Below is a small trained network, with its code and all its weights. Each question gives an input and a class and asks what happens when units are switched off, that is, made to give their printed mean instead of their output.

import numpy as np


def w(rows, s, z=0):
    codes = np.array(rows[::2]) - 128.0
    scale = np.full(codes.shape[1], s)
    scale[-1] = z or s
    return codes * scale


def f(y):
    return np.maximum(y, 0)


def log_softmax(a):
    a = a - a.max(-1, keepdims=True)
    return a - np.log(np.exp(a).sum(-1, keepdims=True))


def net(x, mask):
    res = np.array(x, float).reshape(1, 8) / 4 @ E
    y = f(res @ A[0][:, :-1].T + A[0][:, -1])
    res = res + np.where(mask, y, B[0][:, -1]) @ B[0][:, :-1]
    return log_softmax(res[-1] @ U[:, :-1].T + U[:, -1])


A, B = {}, {}
E = w([
[229,241,51],'x0',
[18,221,160],'x1',
[127,129,128],'x2',
[129,128,127],'x3',
[127,129,131],'x4',
[130,129,130],'x5',
[131,127,129],'x6',
[62,101,3],'x7',
],0.0041)
A[0] = w([
[98,114,57,76],'n0',
[104,115,55,84],'n1',
[101,70,163,36],'n2',
[187,166,254,51],'n3',
[79,60,168,22],'n4',
[75,120,60,76],'n5',
[82,117,27,67],'n6',
[176,198,93,7],'n7',
[214,28,99,30],'n8',
[35,42,187,16],'n9',
[17,214,171,72],'n10',
[95,127,112,87],'n11',
[129,116,89,84],'n12',
[26,250,154,38],'n13',
[95,124,60,87],'n14',
[127,163,96,67],'n15',
[109,124,93,94],'n16',
[49,50,169,72],'n17',
[44,216,161,39],'n18',
[85,123,75,92],'n19',
[200,255,45,13],'n20',
[187,202,92,13],'n21',
[69,188,147,75],'n22',
[169,187,99,25],'n23',
[226,42,109,41],'n24',
[94,96,147,87],'n25',
[64,52,163,65],'n26',
[101,189,191,72],'n27',
[184,14,115,64],'n28',
[155,137,173,89],'n29',
[150,193,119,103],'n30',
[98,169,138,85],'n31',
[188,185,82,60],'n32',
[173,167,88,52],'n33',
[114,126,87,137],'n34',
[181,164,235,52],'n35',
[97,125,113,253],'n36',
[180,180,121,25],'n37',
[79,109,24,64],'n38',
[88,41,181,59],'n39',
[102,134,117,80],'n40',
[124,117,135,94],'n41',
],0.0074,0.0062)
B[0] = w([
[92,91,134,136],'n0',
[97,92,146,139],'n1',
[81,171,107,130],'n2',
[37,64,182,154],'n3',
[79,187,87,133],'n4',
[90,102,145,139],'n5',
[72,77,147,143],'n6',
[72,195,100,131],'n7',
[179,70,48,140],'n8',
[80,217,104,148],'n9',
[173,58,51,163],'n10',
[119,115,123,130],'n11',
[121,104,119,130],'n12',
[189,58,31,153],'n13',
[90,98,138,138],'n14',
[115,140,90,129],'n15',
[112,117,127,131],'n16',
[89,189,98,158],'n17',
[179,96,51,143],'n18',
[95,106,141,138],'n19',
[54,214,75,158],'n20',
[74,195,103,135],'n21',
[140,102,72,140],'n22',
[87,179,109,130],'n23',
[183,58,74,142],'n24',
[126,162,134,135],'n25',
[88,176,98,150],'n26',
[80,85,107,144],'n27',
[129,95,22,148],'n28',
[112,101,148,134],'n29',
[88,154,146,148],'n30',
[150,116,110,132],'n31',
[75,145,78,145],'n32',
[87,141,88,134],'n33',
[120,109,162,148],'n34',
[45,72,166,147],'n35',
[255,200,249,254],'n36',
[64,171,109,130],'n37',
[67,73,146,144],'n38',
[43,157,78,148],'n39',
[121,124,115,128],'n40',
[132,132,121,128],'n41',
],0.032,0.0061)
U = w([
[95,254,96,28],'0',
[162,168,152,254],'1',
[148,166,155,252],'2',
[171,114,70,6],'3',
[152,183,155,193],'4',
[66,83,190,6],'5',
[158,183,158,119],'6',
],0.0081,0.0061)

Each question gives the input, the list of numbers given to net, and the class t.
The units are the neurons (one row each of A and B). Each row of codes is followed by its name. A weight is (code - 128) times the scale printed after its matrix; where a second scale follows, it is the last column's (A, B and U).
mask holds one flag per neuron, in row order. A switched-off neuron (its flag False) gives its mean, the last column of its row in B, instead of its output. The means were averaged over made-up inputs and are rounded, as every weight is.
A unit's drop is (log p(t) with every unit on - log p(t) with that unit switched off) / (log p(t) with every unit on - log p(t) with every unit switched off).
The circuit of an input: a set's keep is (log p(t) with only the set's units on - log p(t) with every unit switched off) / (log p(t) with every unit on - log p(t) with every unit switched off). Starting from the 12 units with the biggest drops (on a tie, the unit counted first), units are removed one at a time, each time the one whose removal leaves the highest keep (on an exact tie, the one counted first), for as long as the keep stays at least 0.8.
units of the circuit, in order: the units of the circuit, biggest drop first
most important unit: the unit with the biggest drop
top k neurons: the k neurons with the biggest drops, biggest first
drop when u is switched off: that unit's drop, to one decimal
input [1,-4,-2,5,4,-1,3,6], class 5: units of the circuit, in order -> [n38; n6; n1]
input [5,7,-6,2,5,-1,-5,0], class 3: units of the circuit, in order -> [n13; n10]
input [-4,4,6,-4,7,0,4,7], class 5: most important unit -> n38
input [-4,-7,3,-5,7,-4,7,-8], class 5: units of the circuit, in order -> [n3; n35]
input [-3,8,-2,6,-7,2,-3,-5], class 3: top 2 neurons -> [n10; n13]
input [-2,-8,4,-2,6,-8,2,6], class 3: units of the circuit, in order -> [n28; n8]
input [-6,5,-3,-4,0,-1,4,2], class 0: units of the circuit, in order -> [n9; n17]
input [-1,6,4,-5,1,2,3,3], class 3: units of the circuit, in order -> [n10; n13]
input [-1,8,-2,7,2,-1,2,5], class 3: units of the circuit, in order -> [n13; n10]
input [0,-2,1,-5,7,-7,-1,-8], class 5: top 3 neurons -> [n3; n35; n36]
input [-6,8,6,-1,4,8,-6,-4], class 3: units of the circuit, in order -> [n10; n13]
input [5,-8,1,1,4,1,-7,-4], class 3: units of the circuit, in order -> [n24; n8]
input [-8,1,4,6,-1,-1,-7,8], class 0: top 3 neurons -> [n9; n17; n26]
input [8,6,6,6,-3,-3,-6,-6], class 0: units of the circuit, in order -> [n20]
input [3,7,-5,-3,6,-2,-1,-1], class 3: units of the circuit, in order -> [n13; n10]
input [7,-7,3,-5,6,-7,1,-7], class 0: units of the circuit, in order -> [n20; n36]
input [8,-6,-7,1,3,0,8,8], class 0: top 2 neurons -> [n20; n32]
input [4,8,-6,1,1,-4,-4,-6], class 3: top 3 neurons -> [n13; n10; n18]
input [-7,5,-4,5,-7,6,-3,1], class 0: top 2 neurons -> [n9; n17]
input [8,0,-2,-5,-1,-5,7,4], class 0: units of the circuit, in order -> [n20]
input [6,-7,-2,4,4,0,1,5], class 3: drop when n8 is switched off -> 0.6
input [-8,-6,-8,-8,-8,-7,6,7], class 0: drop when n8 is switched off -> 0.0
input [-8,-6,2,-6,-8,1,-2,-4], class 0: drop when n39 is switched off -> 0.1
input [1,6,3,1,-4,7,3,-3], class 3: drop when n13 is switched off -> 0.4
